Read these off the table that follows. Counting starts at 1.
1) Give the entry directly below the largest entry.
2) Give the entry directly below -10.1.
3) Give the bottom-left entry.
4) Give the entry just right of -19.0.
5) Give the entry at row 2, column 2.
6) Give the entry at row 1, column 2.
7) Give the entry at row 1, column 1.
8) Give the entry just left of the smallest entry.
-3.1	-10.4	8.2	10.5	-0.6	-4.8	-4.1	-19.0	7.2	9.7	-8.8	4.7	-4.2
-10.7	-5.9	-7.3	12.2	-6.3	-11.2	8.4	8.0	-13.1	0.0	-11.7	17.3	-4.3
-0.4	-7.8	18.0	-4.6	5.0	13.9	5.0	0.0	15.1	-3.9	-10.7	-11.2	-3.4
-1.2	14.9	9.6	-10.1	-2.5	5.4	-0.7	6.3	-13.1	9.6	0.2	-22.7	5.9
-5.3	8.4	3.2	-3.2	19.6	12.2	-20.6	4.4	10.7	-9.6	2.4	5.9	-6.9
12.8	-22.3	6.1	-3.2	-2.9	-6.0	-16.4	2.1	10.5	-7.3	-2.1	19.4	7.9
1.7	-6.6	-1.5	5.9	7.3	-5.4	-19.8	11.4	-14.1	-0.5	-5.0	10.0	0.0
5.3	-15.9	-1.9	15.3	-16.2	-9.0	7.4	-0.3	-13.9	-13.6	11.4	9.7	-3.4
-2.5	-2.8	-2.5	-22.1	-3.3	9.9	0.4	16.4	5.0	1.8	4.4	2.1	-1.5
-4.1	1.8	-3.5	-19.5	0.9	2.5	-16.5	-0.4	-2.7	13.6	-4.2	-16.7	-6.4
3.2	5.1	-4.2	-2.3	-8.6	6.3	5.0	10.4	20.2	8.1	-5.2	-9.5	12.6
-6.1	9.4	-2.4	-11.3	-11.4	3.4	2.5	15.2	-10.5	-8.8	18.7	11.7	-7.8
7.7	19.7	2.6	-0.1	8.6	3.3	-12.2	-12.2	0.9	-1.1	-12.5	-1.5	-12.8
6.1	6.2	14.1	-6.5	-6.4	-12.6	-0.6	-8.4	-17.0	-12.2	-17.5	11.2	-9.5
1) -10.5
2) -3.2
3) 6.1
4) 7.2
5) -5.9
6) -10.4
7) -3.1
8) 0.2

grid = [[63.630, 52.757, -72.889, -68.174, 11.638], [-123.383, -87.826, -27.313, -73.358, -29.121], [54.492, 66.575, -169.878, -78.464, 4.153], [-62.044, 95.248, -61.135, -190.089, 94.663], [58.588, 11.149, -219.544, -63.270, 26.288], [-91.461, 39.102, 126.020, -56.597, -10.820], [-88.770, 1.617, -60.164, -125.606, 56.579], [36.555, 113.031, 96.296, -56.430, -25.692], [-43.973, -94.250, -138.131, -62.868, -15.800], [-77.842, -148.874, -52.211, -88.050, -42.480], [-6.782, -15.396, 87.825, -70.417, -58.976], [-31.893, -37.950, 149.398, 12.866, -76.305], [125.600, -24.080, 24.671, 41.223, -90.856], [-58.870, 49.213, 129.732, -71.233, -26.093], [30.336, -55.146, -85.614, -67.426, 16.773]]
Report the entry just left of the smallest entry.
Answer: 11.149
Report the entry just right of -52.211.
Answer: -88.050
The entry just right of the centre entry: -56.430
Report the entry just left of -62.868.
Answer: -138.131
The entry just right of -91.461 -> 39.102
The centre entry -> 96.296
Report the maximum.
Answer: 149.398
The entry just right of the smallest entry: -63.270
Report the smallest entry.
Answer: -219.544
Report the entry just left of 52.757.
Answer: 63.630

[[ 2.28  0.62  0.59  0.51 -0.90  0.39  0.58 -1.43 -1.33  0.04 -0.34  1.39
   0.05]
 [-3.21  0.07  1.74  2.31 -2.24  0.27 -0.31  0.24 -1.11  0.52 -1.87 -0.53
  -0.20]
 [ 6.75  0.31 -0.09 -0.17 -0.69  0.02 -1.69  0.93 -4.04 -0.34  0.12 -3.98
   1.46]
 [-2.94 -0.99 -1.06 -1.64 -2.78  0.41  1.08  0.75  2.56  0.28 -2.36  0.81
  -1.85]
 [ 0.84  0.69  0.21 -1.36 -1.89 -0.40  1.69  0.75  2.15 -1.27  0.46 -0.56
   1.33]
 [-1.58 -0.32  1.20  2.10 -0.88 -0.50  0.02 -2.25  0.17 -1.00 -1.37  0.53
  -1.84]
 [ 1.03 -1.02  2.20 -0.32  1.26  0.53  0.47 -0.06 -0.02 -1.09  0.94  2.14
   0.30]
 [-3.26 -0.88 -2.79  1.52  1.71 -0.41  0.66 -1.60 -1.86 -0.32 -0.98 -0.25
   0.97]
 [-1.42  0.17  1.24 -2.14 -0.17  0.43 -1.25  0.41 -0.66 -0.73 -0.18  2.11
  -0.86]
 [-3.84  0.72 -2.25 -2.16 -0.90  0.09  1.29  1.01 -3.14  0.33  1.61 -1.29
  -0.03]
 [-3.79 -0.46  0.40  3.80 -0.80  0.88  1.66 -0.98 -2.45 -1.01 -0.14 -2.48
   0.10]
 [-3.92  0.46 -3.00  1.00 -1.55  0.01  0.36  1.53 -1.02 -0.12 -0.93  1.07
  -1.12]]
Read off the entry just left of 2.10.
1.20
Read off the entry just left of the smallest entry.
0.93
Read off the entry just left of 0.10.
-2.48
Read off the entry just left of -1.33.
-1.43
The entry just right of 1.03 -> -1.02
Read off the entry just left of -2.24.
2.31
The entry just left of -0.53: -1.87
Read off the entry just right of -1.55.
0.01
Read off the entry just left of -0.69.
-0.17
Read off the entry just right of the largest entry.
0.31
The entry just right of -0.73: -0.18

[159  97 161 109 159 161 163 174  38 116 197 108 168  57  92]
The entry just right of 57 is 92
Which number is the second smallest entry? 57
Which number is the third largest entry? 168
Which number is the entry just left of 97? 159

x =
array([[-1.30, -5.14,  1.54,  2.57,  2.25],
       [-2.69,  1.55,  0.05, -0.25,  0.21],
       [ 0.18,  1.54,  0.71,  1.37,  0.26],
       [ 0.26, -0.05,  1.23,  1.34,  1.60],
       [ 0.13, -0.52,  0.83,  0.66,  1.01]])
The top-left entry -> -1.30
Read off the entry directly below the largest entry.
-0.25
Read off the entry directly below -5.14.
1.55
Read off the top-right entry.
2.25
Read off the entry just left of the largest entry.
1.54
Read off the 3rd entry from the end, reading row by row.
0.83
The bottom-left entry: 0.13
Read off the entry at the centre.
0.71
Read off the largest entry in the last row.
1.01
The median of all entries -> 0.66
The entry just left of the centre entry: 1.54
Read off the bottom entry of the column that holds the smallest entry.
-0.52
The entry just left of 1.23 is -0.05
The entry directly below -2.69 is 0.18
The entry just right of 1.55 is 0.05
Read off the smallest entry in the first row.
-5.14
The maximum -> 2.57
The entry directly above 0.83 -> 1.23

A =
[[ 33  25  23  39  42 -34  17]
 [  2   4  14  29  24  22  21]
 [ 31  21  12  30  32 -32  20]
 [ 33  26  13  38  42 -33  18]
 [ 31  21  12  29  31 -31  21]]
The 1st entry on the diagonal from the top-right corner?
Answer: 17
The entry just left of 4 -> 2
The entry directly below the centre entry -> 38
The fourth entry in reading order -> 39
The second entry on the diagonal from the top-right corner?
Answer: 22
The smallest entry -> -34
The first entry of the smallest entry's row?
Answer: 33
The bottom entry of the column that holds the smallest entry?
Answer: -31
The entry directly below 20?
Answer: 18
The bottom-right entry?
Answer: 21
The second entry in reading order?
Answer: 25
The entry directly above the centre entry?
Answer: 29
The entry just right of the centre entry?
Answer: 32
The third-last entry, reading row by row?
Answer: 31

Read these off the row that follows.
1) Which number is the entry just right of -4.45?
2) Which number is the entry just left of -4.45?
3) Which number is the entry just right of the smallest entry?
0.06,4.42,-6.07,-4.45,4.66,-5.55,-4.35,-3.50,-5.73,0.89,-0.60,-0.42,0.48,-5.40
1) 4.66
2) -6.07
3) -4.45

B = array([-19.3, -15.4,  -2.6,  12.0,  20.1,  12.9,   8.1])
Which number is the entry just right of the centre entry? 20.1
The entry just right of -2.6: 12.0
